Below is a small trained network, with its code and all its weights. Each question gives an input and a target symbol and asks what happens when units are switched off, that is, made to give their printed mean instead of their output.

import numpy as np


def w(rows, s, z=0):
    codes = np.array(rows[::2]) - 128.0
    scale = np.full(codes.shape[1], s)
    scale[-1] = z or s
    return codes * scale


def f(y):
    return np.maximum(y, 0)


def softmax(a):
    e = np.exp(a - a.max(-1, keepdims=True))
    return e / e.sum(-1, keepdims=True)


def log_softmax(a):
    a = a - a.max(-1, keepdims=True)
    return a - np.log(np.exp(a).sum(-1, keepdims=True))


def net(x, mask):
    ids = ['ΓΔΞΩαζηλπ'.index(c) for c in x.split()]
    T = len(ids)
    res = E[ids] + P[:T]
    u = 0
    for l in range(2):
        r = res
        for j in range(2):
            rows = slice(2 * j, 2 * j + 2)
            q, k, v = (r @ M[l][rows].T for M in (Q, K, V))
            z = softmax(np.where(np.tri(T) > 0, q @ k.T / 2**0.5, -1e9)) @ v
            o = O[l][rows]
            res = res + np.where(mask[u + j], z, o[:, -1]) @ o[:, :-1]
        u += 2
        y = f(res @ A[l][:, :-1].T + A[l][:, -1])
        res = res + np.where(mask[u : u + 8], y, B[l][:, -1]) @ B[l][:, :-1]
        u += 8
    return log_softmax(res[-1] @ U[:, :-1].T + U[:, -1])


Q, K, V, O, A, B = {}, {}, {}, {}, {}, {}
E = w([
[150,204,113,83,66,119,199,98,157,3,162],'Γ',
[144,121,99,117,152,64,179,107,142,73,164],'Δ',
[162,187,80,131,166,71,173,145,83,127,160],'Ξ',
[151,118,73,224,127,101,201,148,122,114,166],'Ω',
[222,194,181,99,110,240,189,107,118,50,181],'α',
[147,121,91,148,134,49,144,164,98,138,4],'ζ',
[129,176,189,94,68,161,197,84,139,160,173],'η',
[81,49,112,87,116,163,188,254,105,160,87],'λ',
[78,70,82,102,146,187,119,186,125,193,202],'π',
],0.0093)
P = w([
[136,113,149,125,181,114,179,111,92,94,94],'0',
[202,155,163,112,105,53,154,224,149,98,122],'1',
[120,198,91,217,132,139,232,104,181,109,90],'2',
[152,89,92,84,74,186,125,69,56,162,123],'3',
[179,96,119,83,78,163,118,190,252,202,125],'4',
[92,239,7,194,81,226,187,97,173,221,86],'5',
],0.011)
Q[0] = w([
[108,126,57,155,123,255,186,98,154,192,171],'0.h1',
[93,151,181,99,126,144,123,139,160,157,172],'0.h1',
[98,166,87,215,156,44,193,197,166,134,46],'0.h2',
[128,67,64,115,159,111,69,180,122,131,114],'0.h2',
],0.067)
K[0] = w([
[249,100,223,70,56,60,102,254,162,128,131],'0.h1',
[123,204,187,164,149,110,189,106,156,121,136],'0.h1',
[94,141,245,51,164,183,161,25,116,70,157],'0.h2',
[167,177,116,124,62,110,137,42,99,138,115],'0.h2',
],0.064)
V[0] = w([
[213,24,74,255,76,100,99,75,190,177,130],'0.h1',
[171,98,134,95,123,121,126,130,122,173,191],'0.h1',
[109,139,119,105,139,104,159,131,198,59,194],'0.h2',
[177,128,153,93,30,128,95,82,210,76,62],'0.h2',
],0.0045)
O[0] = w([
[101,62,136,203,187,146,173,249,170,230,121,66],'0.h1',
[107,142,79,104,230,97,175,122,130,95,100,172],'0.h1',
[116,151,125,171,200,50,228,116,223,58,157,246],'0.h2',
[186,108,198,133,108,104,5,93,100,61,117,59],'0.h2',
],0.0016,0.0013)
A[0] = w([
[90,129,145,148,146,123,31,108,139,113,166,48],'0.n1',
[96,156,153,173,121,112,56,111,143,132,132,36],'0.n2',
[83,137,168,156,111,118,13,101,126,110,127,56],'0.n3',
[89,155,181,141,136,120,35,71,122,95,112,2],'0.n4',
[124,126,171,133,119,94,23,99,124,136,137,25],'0.n5',
[87,153,177,144,183,110,2,100,122,141,114,57],'0.n6',
[88,128,114,168,132,96,32,89,149,107,178,11],'0.n7',
[64,140,200,163,141,108,59,87,157,103,153,63],'0.n8',
],0.045,0.0074)
B[0] = w([
[158,111,91,88,76,127,132,196,124,159,95,128],'0.n1',
[169,146,93,180,120,216,131,173,201,116,137,128],'0.n2',
[95,160,60,110,174,124,190,135,142,150,147,128],'0.n3',
[108,135,47,197,146,108,191,84,104,97,22,128],'0.n4',
[113,166,161,160,144,140,93,254,71,206,48,128],'0.n5',
[134,119,96,107,160,130,147,112,125,200,199,128],'0.n6',
[89,118,153,157,103,150,93,133,57,87,139,128],'0.n7',
[40,137,4,150,100,141,135,37,123,119,140,128],'0.n8',
],0.025)
Q[1] = w([
[97,191,131,153,168,150,106,72,170,121,91],'1.h1',
[90,41,195,63,166,89,8,106,50,128,82],'1.h1',
[97,190,136,149,132,130,132,206,254,157,122],'1.h2',
[170,75,181,101,149,55,51,211,126,110,216],'1.h2',
],0.058)
K[1] = w([
[107,143,132,135,165,127,109,191,128,184,81],'1.h1',
[158,179,161,159,187,56,193,151,124,1,136],'1.h1',
[103,59,79,173,201,114,100,192,64,196,130],'1.h2',
[144,106,123,186,165,32,160,152,112,39,66],'1.h2',
],0.06)
V[1] = w([
[105,112,100,169,149,185,92,177,116,112,236],'1.h1',
[199,167,137,157,174,93,93,60,151,131,167],'1.h1',
[56,97,158,128,105,36,167,89,117,224,154],'1.h2',
[147,174,251,128,99,167,161,104,119,163,123],'1.h2',
],0.021)
O[1] = w([
[169,149,231,153,212,146,213,110,145,54,115,38],'1.h1',
[140,200,37,104,156,175,135,54,132,142,117,2],'1.h1',
[52,84,203,107,104,71,189,85,132,221,160,135],'1.h2',
[178,163,185,129,96,153,143,72,173,254,63,216],'1.h2',
],0.0064,0.0047)
A[1] = w([
[157,137,145,78,143,135,105,135,175,137,152,1],'1.n1',
[115,128,147,121,169,80,96,68,7,113,111,37],'1.n2',
[117,47,135,88,173,96,79,6,127,62,128,24],'1.n3',
[84,70,154,64,165,129,90,139,51,121,95,33],'1.n4',
[122,140,113,136,157,145,120,86,157,139,96,30],'1.n5',
[91,144,159,62,225,125,67,105,36,123,177,91],'1.n6',
[118,118,174,170,166,138,131,81,65,97,105,84],'1.n7',
[160,102,176,36,147,117,113,152,119,107,127,170],'1.n8',
],0.023,0.0065)
B[1] = w([
[110,125,138,179,127,98,151,181,107,83,98,172],'1.n1',
[113,76,144,40,182,140,89,84,216,67,46,168],'1.n2',
[105,125,190,205,47,110,186,197,57,130,60,139],'1.n3',
[93,181,170,201,157,113,118,120,134,90,105,181],'1.n4',
[158,90,185,128,171,123,88,98,100,121,144,254],'1.n5',
[147,186,161,196,124,128,73,147,168,194,253,146],'1.n6',
[85,88,93,63,114,134,86,123,82,152,158,224],'1.n7',
[151,152,71,110,104,143,110,106,127,150,119,240],'1.n8',
],0.014,0.0058)
U = w([
[167,179,52,93,59,97,65,174,103,135,121,246],'Γ',
[163,126,217,126,92,61,138,254,176,125,123,213],'Δ',
[157,78,170,106,127,121,100,172,254,138,179,61],'Ξ',
[61,43,162,91,172,151,141,139,113,119,176,215],'Ω',
[167,131,153,144,151,152,83,127,82,111,136,14],'α',
[94,142,140,124,128,101,78,106,141,120,91,10],'ζ',
[112,130,147,137,122,107,130,44,92,205,127,89],'η',
[67,202,73,222,168,144,224,28,89,116,119,91],'λ',
[102,165,143,153,139,119,79,121,104,142,180,2],'π',
],0.0063,0.0043)

Each question gives the input, a string of symbols that net reads in full, and the target symbol t.
The units are the heads (2 rows each of Q, K, V and O) and the neurons (one row each of A and B). Each row of codes is followed by its name. A weight is (code - 128) times the scale printed after its matrix; where a second scale follows, it is the last column's (O, A, B and U).
mask holds one flag per unit, layer by layer, with each layer's heads first. A switched-off unit (its flag False) gives its mean, the last column of its rows in O or B, instead of its output. The means were averaged over made-up inputs and are rounded, as every weight is.
A unit's drop is (log p(t) with every unit on - log p(t) with that unit switched off) / (log p(t) with every unit on - log p(t) with every unit switched off).
The circuit of an input: a set's keep is (log p(t) with only the set's units on - log p(t) with every unit switched off) / (log p(t) with every unit on - log p(t) with every unit switched off). Starting from the 12 units with the biggest drops (on a tie, the unit counted first), units are removed one at a time, each time the one whose removal leaves the highest keep (on an exact tie, the one counted first), for as long as the keep stays at least 0.8.
units of the circuit, in order: the units of the circuit, biggest drop first
top k neurons: the k neurons with the biggest drops, biggest first
heads that matter: for each layer, one digit per head in row order, 1 if its drop is at least 0.15 and else 0, layers parted by /
drop when u is switched off: that unit's drop, to one decimal
input Ω π η, target Ω: heads that matter	00 / 10
input Ω Δ Ω α α Ξ, target α: heads that matter	00 / 01
input η Ω η Ξ η α, target η: heads that matter	00 / 01
input Ω Ω ζ, target Γ: heads that matter	00 / 10
input π Ω ζ, target Ω: units of the circuit, in order	(1.h1 1.n7)
input Ω η π, target Ω: heads that matter	00 / 11
input Ξ Ω Ω η α, target Γ: units of the circuit, in order	(1.n8)
input η Ω π, target Ω: units of the circuit, in order	(1.h1 1.n7 1.h2)
input Ω Γ π λ Ω Ξ, target Δ: heads that matter	00 / 10
input Ω η Ω α π Γ, target Ω: heads that matter	00 / 11
input π ζ λ Ω, target Ω: units of the circuit, in order	(1.h1 1.h2 1.n7)
input Ω ζ ζ α, target α: heads that matter	00 / 11
input η Ω π λ, target η: heads that matter	00 / 01
input Ω ζ π η Ω η, target η: top neuron	(1.n5)
input ζ η Ω Ω π, target Γ: units of the circuit, in order	(1.n8 1.n5)
input Ω ζ Γ Ξ Δ, target Γ: units of the circuit, in order	(1.h2 1.n8)
input Ω Ω π π Ω Γ, target Ω: units of the circuit, in order	(1.h1 1.n7 1.h2)
input Ω ζ Γ Ω Ω α, target α: units of the circuit, in order	(1.h2 1.n5)
input π λ Ξ, target Ω: units of the circuit, in order	(1.h1 1.n7)
input η ζ Γ ζ Ω, target Γ: heads that matter	01 / 10
input Ξ η η ζ Ω α, target Γ: units of the circuit, in order	(1.h1)
input π η Ω π λ, target Γ: top 2 neurons	(1.n8 1.n5)
input Ω η Γ η, target η: drop when 1.h2 is switched off	1.2
input Δ π Ω λ, target λ: drop when 1.h1 is switched off	0.0
input Ω π λ, target Ω: drop when 1.h1 is switched off	0.9
